Below are the code and all the weights of a small trained network. Each question names an input and a target symbol and asks about switching units off, where a switched-off unit gives its printed mean instead of its output.

import numpy as np


def w(rows, s, z=0):
    codes = np.array(rows[::2]) - 128.0
    scale = np.full(codes.shape[1], s)
    scale[-1] = z or s
    return codes * scale


def norm(h):
    return h / np.sqrt((h * h).mean(-1, keepdims=True) + 1e-5)


def f(y):
    return np.maximum(y, 0)


def softmax(a):
    e = np.exp(a - a.max(-1, keepdims=True))
    return e / e.sum(-1, keepdims=True)


def log_softmax(a):
    a = a - a.max(-1, keepdims=True)
    return a - np.log(np.exp(a).sum(-1, keepdims=True))


def net(x, mask):
    ids = ['βγδζηθλπστφψω'.index(c) for c in x.split()]
    T = len(ids)
    res = E[ids] + P[:T]
    q, k, v = (norm(res) @ M[0].T for M in (Q, K, V))
    z = softmax(np.where(np.tri(T) > 0, q @ k.T / 2**0.5, -1e9)) @ v
    res = res + np.where(mask[0], z, O[0][:, -1]) @ O[0][:, :-1]
    y = f(norm(res) @ A[0][:, :-1].T + A[0][:, -1])
    res = res + np.where(mask[1:9], y, B[0][:, -1]) @ B[0][:, :-1]
    return log_softmax(norm(res)[-1] @ U[:, :-1].T + U[:, -1])


Q, K, V, O, A, B = {}, {}, {}, {}, {}, {}
E = w([
[130,107,124,143,137,115],'β',
[120,117,132,122,117,147],'γ',
[131,119,126,125,124,143],'δ',
[41,190,233,83,49,150],'ζ',
[147,129,117,133,142,114],'η',
[140,128,122,127,132,132],'θ',
[254,99,243,67,130,202],'λ',
[138,96,90,120,184,204],'π',
[130,128,127,118,123,149],'σ',
[209,34,43,165,223,211],'τ',
[135,152,128,92,149,114],'φ',
[120,108,134,130,121,141],'ψ',
[128,111,127,133,130,135],'ω',
],0.0055)
P = w([
[144,96,126,107,216,194],'0',
[154,100,39,98,84,136],'1',
[198,115,104,110,39,106],'2',
[209,118,194,134,63,117],'3',
[106,163,42,181,159,181],'4',
[94,187,156,204,206,184],'5',
[147,145,251,153,183,138],'6',
[156,153,76,161,71,148],'7',
[213,91,126,72,35,133],'8',
[212,71,223,71,143,117],'9',
],0.002)
Q[0] = w([
[176,96,235,41,166,98],'head 1',
[189,74,63,75,2,84],'head 1',
],0.0092)
K[0] = w([
[146,134,251,159,140,113],'head 1',
[81,152,118,169,214,180],'head 1',
],0.012)
V[0] = w([
[255,185,58,132,165,72],'head 1',
[93,202,133,49,93,199],'head 1',
],0.004)
O[0] = w([
[164,75,125,68,101,117,3],'head 1',
[42,124,254,143,165,47,153],'head 1',
],0.0067,0.00061)
A[0] = w([
[132,92,127,75,183,166,195],'neuron 1',
[146,74,163,190,85,182,132],'neuron 2',
[76,154,119,113,113,132,253],'neuron 3',
[122,231,125,2,157,94,95],'neuron 4',
[155,211,114,95,127,165,129],'neuron 5',
[140,194,111,229,120,177,81],'neuron 6',
[180,74,80,119,119,176,180],'neuron 7',
[118,103,195,41,155,52,101],'neuron 8',
],0.0052,0.0035)
B[0] = w([
[142,165,97,125,33,67,238],'neuron 1',
[137,155,41,117,180,90,233],'neuron 2',
[224,123,167,162,165,96,228],'neuron 3',
[234,231,78,185,192,34,183],'neuron 4',
[100,61,101,144,198,84,189],'neuron 5',
[78,138,126,103,4,182,231],'neuron 6',
[66,148,212,116,193,136,253],'neuron 7',
[62,83,62,166,132,177,212],'neuron 8',
],0.0044,0.0035)
U = w([
[122,183,96,197,31,224,187],'β',
[184,176,65,170,149,28,67],'γ',
[152,144,131,124,162,127,172],'δ',
[217,89,194,77,96,178,251],'ζ',
[112,128,163,152,139,134,55],'η',
[11,198,121,70,209,190,32],'θ',
[94,118,192,23,125,68,133],'λ',
[109,94,185,180,151,130,69],'π',
[127,182,254,187,137,107,209],'σ',
[100,112,102,137,146,122,47],'τ',
[180,154,125,108,163,140,234],'φ',
[193,95,65,113,174,239,80],'ψ',
[59,11,102,133,73,77,91],'ω',
],0.0072,0.002)

Each question gives the input, a string of symbols that net reads in full, and the target symbol t.
The units are the heads (2 rows each of Q, K, V and O) and the neurons (one row each of A and B). Each row of codes is followed by its name. A weight is (code - 128) times the scale printed after its matrix; where a second scale follows, it is the last column's (O, A, B and U).
mask holds one flag per unit, heads first, then neurons. A switched-off unit (its flag False) gives its mean, the last column of its rows in O or B, instead of its output. The means were averaged over made-up inputs and are rounded, as every weight is.
A unit's drop is (log p(t) with every unit on - log p(t) with that unit switched off) / (log p(t) with every unit on - log p(t) with every unit switched off).
The circuit of an input: a set's keep is (log p(t) with only the set's units on - log p(t) with every unit switched off) / (log p(t) with every unit on - log p(t) with every unit switched off). Starting from all 9 units, units are removed one at a time, each time the one whose removal leaves the highest keep (on an exact tie, the one counted first), for as long as the keep stays at least 0.8.
units of the circuit, in order: the units of the circuit, biggest drop first
most important unit: the unit with the biggest drop
top k neurons: the k neurons with the biggest drops, biggest first
input ψ β ψ β φ ψ ψ ψ β β, target β: most important unit : head 1
input γ η γ ω ψ ψ γ, target θ: units of the circuit, in order : (head 1; neuron 7; neuron 4; neuron 2)
input ζ ψ δ φ ψ η φ θ γ σ, target ω: units of the circuit, in order : (neuron 8; head 1)
input γ ψ φ γ λ ω δ θ ψ γ, target γ: units of the circuit, in order : (head 1; neuron 7)
input φ ψ φ φ φ ψ λ ψ η, target β: units of the circuit, in order : (head 1; neuron 6)
input ω γ λ ψ ψ λ φ, target γ: top 2 neurons : (neuron 4; neuron 7)
input λ ψ ψ δ θ ψ β τ λ β, target ψ: top 2 neurons : (neuron 4; neuron 3)
input ω ψ ψ γ ψ ψ, target β: units of the circuit, in order : (neuron 6; neuron 7)
input ψ φ ψ φ ω ω ω η φ θ, target θ: units of the circuit, in order : (neuron 7; head 1; neuron 3)
input ζ β ω δ φ θ φ ψ ψ, target λ: units of the circuit, in order : (neuron 7; head 1)
input ω θ δ, target θ: units of the circuit, in order : (neuron 7; head 1; neuron 4)
input γ ψ θ θ ζ ψ β ψ ψ, target β: units of the circuit, in order : (head 1; neuron 6)
input δ δ ω φ η ψ φ β ψ θ, target ω: units of the circuit, in order : (neuron 8; neuron 4)
input φ λ ψ ψ ψ η ω σ ω, target ζ: units of the circuit, in order : (head 1; neuron 7)
input δ ω ψ φ ψ δ, target β: most important unit : neuron 6
input γ ω ω φ ω φ ω ψ δ, target ω: top 3 neurons : (neuron 8; neuron 4; neuron 6)
input φ ψ θ γ, target ω: top 2 neurons : (neuron 8; neuron 7)
input ω ψ ω θ π θ ψ, target λ: top 2 neurons : (neuron 7; neuron 1)
input ω ω ψ ψ γ, target θ: top 3 neurons : (neuron 7; neuron 4; neuron 8)
input ψ β β δ ψ, target ψ: top neuron : (neuron 7)
input τ ω φ ψ γ ψ φ π, target θ: top 4 neurons : (neuron 7; neuron 4; neuron 3; neuron 1)
